Below is a small trained network, with its code and all its weights. Each question gives an input and a target symbol and asks what happens when units are switched off, that is, made to give their printed mean instead of their output.

import numpy as np


def w(rows, s, z=0):
    codes = np.array(rows[::2]) - 128.0
    scale = np.full(codes.shape[1], s)
    scale[-1] = z or s
    return codes * scale


def f(y):
    return y / 2 * (1 + np.tanh(0.7978845608 * (y + 0.044715 * y**3)))


def softmax(a):
    e = np.exp(a - a.max(-1, keepdims=True))
    return e / e.sum(-1, keepdims=True)


def log_softmax(a):
    a = a - a.max(-1, keepdims=True)
    return a - np.log(np.exp(a).sum(-1, keepdims=True))


def net(x, mask):
    ids = ['βγδεζηθλμξπστφψω'.index(c) for c in x.split()]
    T = len(ids)
    res = E[ids] + P[:T]
    q, k, v = (res @ M[0].T for M in (Q, K, V))
    z = softmax(np.where(np.tri(T) > 0, q @ k.T / 2**0.5, -1e9)) @ v
    res = res + np.where(mask[0], z, O[0][:, -1]) @ O[0][:, :-1]
    y = f(res @ A[0][:, :-1].T + A[0][:, -1])
    res = res + np.where(mask[1:9], y, B[0][:, -1]) @ B[0][:, :-1]
    return log_softmax(res[-1] @ U[:, :-1].T + U[:, -1])


Q, K, V, O, A, B = {}, {}, {}, {}, {}, {}
E = w([
[134,133,149,78,139],'β',
[80,117,105,111,173],'γ',
[166,90,89,184,177],'δ',
[110,123,98,124,145],'ε',
[150,106,192,86,197],'ζ',
[199,126,162,104,121],'η',
[253,126,146,141,90],'θ',
[89,205,135,201,205],'λ',
[116,131,56,217,162],'μ',
[76,239,208,101,159],'ξ',
[66,197,107,169,140],'π',
[223,130,149,119,100],'σ',
[233,115,173,123,122],'τ',
[177,184,138,242,192],'φ',
[11,189,81,126,140],'ψ',
[197,135,151,102,110],'ω',
],0.016)
P = w([
[100,101,241,182,105],'0',
[116,104,216,177,116],'1',
[115,107,198,167,142],'2',
[124,111,187,158,162],'3',
[129,114,176,148,180],'4',
[131,120,160,142,191],'5',
[137,124,141,139,198],'6',
[143,127,127,133,207],'7',
[150,130,113,130,217],'8',
[154,134,97,125,222],'9',
[159,139,85,120,229],'10',
[173,137,75,119,239],'11',
[162,143,70,102,253],'12',
],0.011)
Q[0] = w([
[130,120,107,44,2],'head 0',
[206,130,166,77,240],'head 0',
],0.015)
K[0] = w([
[97,5,191,182,162],'head 0',
[184,140,48,78,230],'head 0',
],0.014)
V[0] = w([
[204,222,146,211,105],'head 0',
[3,246,113,101,82],'head 0',
],0.014)
O[0] = w([
[90,104,136,132,235,175],'head 0',
[126,250,136,81,112,3],'head 0',
],0.012,0.0068)
A[0] = w([
[157,119,107,78,160,139],'neuron 0',
[75,164,104,169,117,137],'neuron 1',
[253,120,183,104,98,35],'neuron 2',
[32,96,72,130,139,192],'neuron 3',
[104,157,90,204,108,2],'neuron 4',
[159,66,119,94,56,164],'neuron 5',
[243,155,177,82,142,116],'neuron 6',
[38,117,87,107,101,32],'neuron 7',
],0.018,0.004)
B[0] = w([
[101,129,189,116,92,216],'neuron 0',
[147,110,147,115,61,214],'neuron 1',
[3,186,115,5,100,229],'neuron 2',
[107,182,117,160,145,255],'neuron 3',
[75,103,92,192,176,144],'neuron 4',
[247,125,69,244,76,238],'neuron 5',
[128,62,59,106,213,194],'neuron 6',
[160,66,66,96,243,145],'neuron 7',
],0.021,0.0077)
U = w([
[41,111,94,112,135,109],'β',
[121,122,214,41,192,144],'γ',
[47,152,142,75,69,192],'δ',
[84,90,158,94,145,70],'ε',
[115,179,32,73,139,146],'ζ',
[177,124,112,82,45,118],'η',
[152,117,94,149,157,1],'θ',
[224,200,93,139,164,85],'λ',
[91,157,104,111,173,188],'μ',
[27,123,102,136,121,77],'ξ',
[157,147,161,134,213,89],'π',
[149,125,147,129,176,136],'σ',
[12,129,119,96,149,91],'τ',
[110,139,128,139,138,169],'φ',
[124,100,197,110,113,195],'ψ',
[117,174,233,103,172,155],'ω',
],0.011,0.0097)

Each question gives the input, a string of symbols that net reads in full, and the target symbol t.
The units are the heads (2 rows each of Q, K, V and O) and the neurons (one row each of A and B). Each row of codes is followed by its name. A weight is (code - 128) times the scale printed after its matrix; where a second scale follows, it is the last column's (O, A, B and U).
mask holds one flag per unit, heads first, then neurons. A switched-off unit (its flag False) gives its mean, the last column of its rows in O or B, instead of its output. The means were averaged over made-up inputs and are rounded, as every weight is.
A unit's drop is (log p(t) with every unit on - log p(t) with that unit switched off) / (log p(t) with every unit on - log p(t) with every unit switched off).
The circuit of an input: a set's keep is (log p(t) with only the set's units on - log p(t) with every unit switched off) / (log p(t) with every unit on - log p(t) with every unit switched off). Starting from all 9 units, units are removed one at a time, each time the one whose removal leaves the highest keep (on an exact tie, the one counted first), for as long as the keep stays at least 0.8.
units of the circuit, in order: the units of the circuit, biggest drop first
most important unit: the unit with the biggest drop
k most important neurons: the k neurons with the biggest drops, biggest first
input λ ζ λ γ ω, target ζ: units of the circuit, in order : neuron 2; neuron 6; head 0; neuron 5
input γ ε ζ δ, target λ: units of the circuit, in order : neuron 2
input ζ ζ λ ψ θ ω ζ δ ζ λ γ η, target ζ: 2 most important neurons : neuron 2; neuron 5
input σ δ ω ψ γ μ η ζ γ ψ θ ε λ, target ω: units of the circuit, in order : head 0; neuron 5; neuron 2; neuron 6
input γ φ ζ ζ δ β ε ω ζ, target ψ: 3 most important neurons : neuron 0; neuron 6; neuron 2
input ζ ε ζ λ γ ζ ω β λ ψ φ, target ζ: units of the circuit, in order : head 0; neuron 6
input ζ ψ ζ ψ ω ω ω θ ζ, target π: units of the circuit, in order : head 0; neuron 2; neuron 3
input ω ε γ ω τ λ η ζ θ, target η: units of the circuit, in order : head 0; neuron 5; neuron 2; neuron 6
input γ γ λ, target ω: units of the circuit, in order : head 0; neuron 6
input ζ ε φ, target π: units of the circuit, in order : neuron 2; head 0
input τ ζ ζ λ λ ε φ ε ω γ γ μ, target ξ: units of the circuit, in order : neuron 4; neuron 7
input θ λ η, target γ: 2 most important neurons : neuron 5; neuron 3
input ε ζ ω, target η: 2 most important neurons : neuron 5; neuron 2
input θ β σ γ ξ γ ζ ζ σ, target η: units of the circuit, in order : head 0; neuron 5; neuron 2
input ε ε λ δ, target ω: 2 most important neurons : neuron 5; neuron 6
input ω ζ λ ψ δ μ γ ζ θ, target η: units of the circuit, in order : head 0; neuron 5; neuron 2; neuron 3
input γ γ γ ξ ζ η, target η: units of the circuit, in order : head 0; neuron 5; neuron 2
input ζ ζ ω ζ τ ω λ β, target γ: most important unit : neuron 5
input ζ ω γ, target μ: 2 most important neurons : neuron 3; neuron 2
input γ θ ξ, target γ: 3 most important neurons : neuron 5; neuron 6; neuron 3
input ζ τ λ λ ε τ ζ ζ γ θ, target ζ: 4 most important neurons : neuron 2; neuron 5; neuron 6; neuron 1
input ζ δ λ ζ ζ θ λ π ζ ψ ζ, target τ: 4 most important neurons : neuron 6; neuron 2; neuron 5; neuron 0
input ζ λ π λ γ ζ γ φ ε λ θ, target γ: 2 most important neurons : neuron 5; neuron 0
input μ σ ζ ω ζ ψ γ ω ζ γ τ, target ζ: most important unit : neuron 2
